Below are the code and all the weights of a small trained network. Each question names an input and a class and asks about switching units off, where a switched-off unit gives its printed mean instead of its output.

import numpy as np


def w(rows, s, z=0):
    codes = np.array(rows[::2]) - 128.0
    scale = np.full(codes.shape[1], s)
    scale[-1] = z or s
    return codes * scale


def f(y):
    return np.maximum(y, 0)


def log_softmax(a):
    a = a - a.max(-1, keepdims=True)
    return a - np.log(np.exp(a).sum(-1, keepdims=True))


def net(x, mask):
    res = np.array(x, float).reshape(1, 5) / 4 @ E
    y = f(res @ A[0][:, :-1].T + A[0][:, -1])
    res = res + np.where(mask, y, B[0][:, -1]) @ B[0][:, :-1]
    return log_softmax(res[-1] @ U[:, :-1].T + U[:, -1])


A, B = {}, {}
E = w([
[153,36,218,95],'x0',
[128,226,253,97],'x1',
[192,98,181,238],'x2',
[28,61,191,234],'x3',
[89,192,92,202],'x4',
],0.0067)
A[0] = w([
[164,129,79,101,180],'n0',
[177,79,104,167,168],'n1',
[129,40,113,172,124],'n2',
[151,99,91,139,138],'n3',
[179,106,146,80,151],'n4',
[175,93,134,149,201],'n5',
[167,145,67,93,198],'n6',
[192,104,193,139,152],'n7',
[38,98,146,123,232],'n8',
[150,105,122,204,152],'n9',
[88,102,94,161,148],'n10',
[103,176,137,78,146],'n11',
[75,112,81,175,163],'n12',
[116,154,72,151,57],'n13',
[146,111,100,53,146],'n14',
[89,226,111,108,133],'n15',
[102,142,80,194,253],'n16',
[136,129,147,124,83],'n17',
[138,185,96,105,186],'n18',
[139,123,130,190,120],'n19',
[92,170,147,159,130],'n20',
[107,55,101,146,166],'n21',
[100,111,113,175,55],'n22',
[139,94,200,142,184],'n23',
[73,84,160,140,239],'n24',
[99,170,114,202,216],'n25',
[48,82,125,128,197],'n26',
[157,109,122,10,243],'n27',
[160,108,173,122,146],'n28',
[145,128,177,125,124],'n29',
[178,109,179,127,191],'n30',
],0.013,0.0043)
B[0] = w([
[30,149,66,75,196],'n0',
[66,97,145,74,196],'n1',
[102,103,219,86,207],'n2',
[85,158,107,76,172],'n3',
[104,46,60,137,192],'n4',
[46,91,153,147,188],'n5',
[66,181,74,42,218],'n6',
[106,78,92,185,202],'n7',
[240,102,255,122,220],'n8',
[100,74,110,83,195],'n9',
[189,76,107,60,189],'n10',
[77,164,222,113,193],'n11',
[191,86,75,80,211],'n12',
[163,169,47,106,174],'n13',
[59,100,91,45,196],'n14',
[147,248,153,134,219],'n15',
[167,109,70,64,237],'n16',
[99,116,92,130,136],'n17',
[96,223,119,97,208],'n18',
[107,62,126,103,173],'n19',
[199,151,174,147,174],'n20',
[132,108,174,48,203],'n21',
[145,56,116,97,164],'n22',
[146,98,101,188,207],'n23',
[189,72,198,144,215],'n24',
[203,113,123,88,223],'n25',
[217,113,239,62,208],'n26',
[46,29,150,103,255],'n27',
[130,68,67,200,178],'n28',
[113,118,105,192,168],'n29',
[116,59,111,185,198],'n30',
],0.0072,0.009)
U = w([
[151,163,195,155,160],'0',
[181,78,142,103,136],'1',
[111,76,104,249,157],'2',
[64,123,97,85,144],'3',
[130,131,102,166,2],'4',
[176,169,62,129,124],'5',
[88,154,148,136,40],'6',
],0.014,0.0097)

Each question gives the input, the list of numbers given to net, and the class t.
The units are the neurons (one row each of A and B). Each row of codes is followed by its name. A weight is (code - 128) times the scale printed after its matrix; where a second scale follows, it is the last column's (A, B and U).
mask holds one flag per neuron, in row order. A switched-off neuron (its flag False) gives its mean, the last column of its row in B, instead of its output. The means were averaged over made-up inputs and are rounded, as every weight is.
A unit's drop is (log p(t) with every unit on - log p(t) with that unit switched off) / (log p(t) with every unit on - log p(t) with every unit switched off).
The circuit of an input: a set's keep is (log p(t) with only the set's units on - log p(t) with every unit switched off) / (log p(t) with every unit on - log p(t) with every unit switched off). Starting from the 12 units with the biggest drops (on a tie, the unit counted first), units are removed one at a time, each time the one whose removal leaves the highest keep (on an exact tie, the one counted first), for as long as the keep stays at least 0.8.
units of the circuit, in order: the units of the circuit, biggest drop first
k most important neurons: the k neurons with the biggest drops, biggest first
drop of u: that unit's drop, to one decimal
input [-6,5,-5,-1,2], class 5: units of the circuit, in order	[n15, n2]
input [-3,7,6,-8,4], class 0: units of the circuit, in order	[n15]
input [-8,5,7,-8,-3], class 5: units of the circuit, in order	[n15, n2]
input [6,8,0,-7,5], class 3: units of the circuit, in order	[n8, n26]
input [-6,-8,-4,-1,4], class 5: units of the circuit, in order	[n27, n13]
input [4,4,-2,8,0], class 0: units of the circuit, in order	[n16, n27]
input [-1,3,1,3,7], class 1: 2 most important neurons	[n25, n16]
input [-6,-4,-6,4,6], class 1: 3 most important neurons	[n26, n8, n10]
input [2,-6,8,-1,-5], class 2: drop of n21	-0.1
input [1,8,3,1,6], class 0: drop of n20	0.2
input [-3,-4,3,0,-5], class 3: drop of n8	0.2
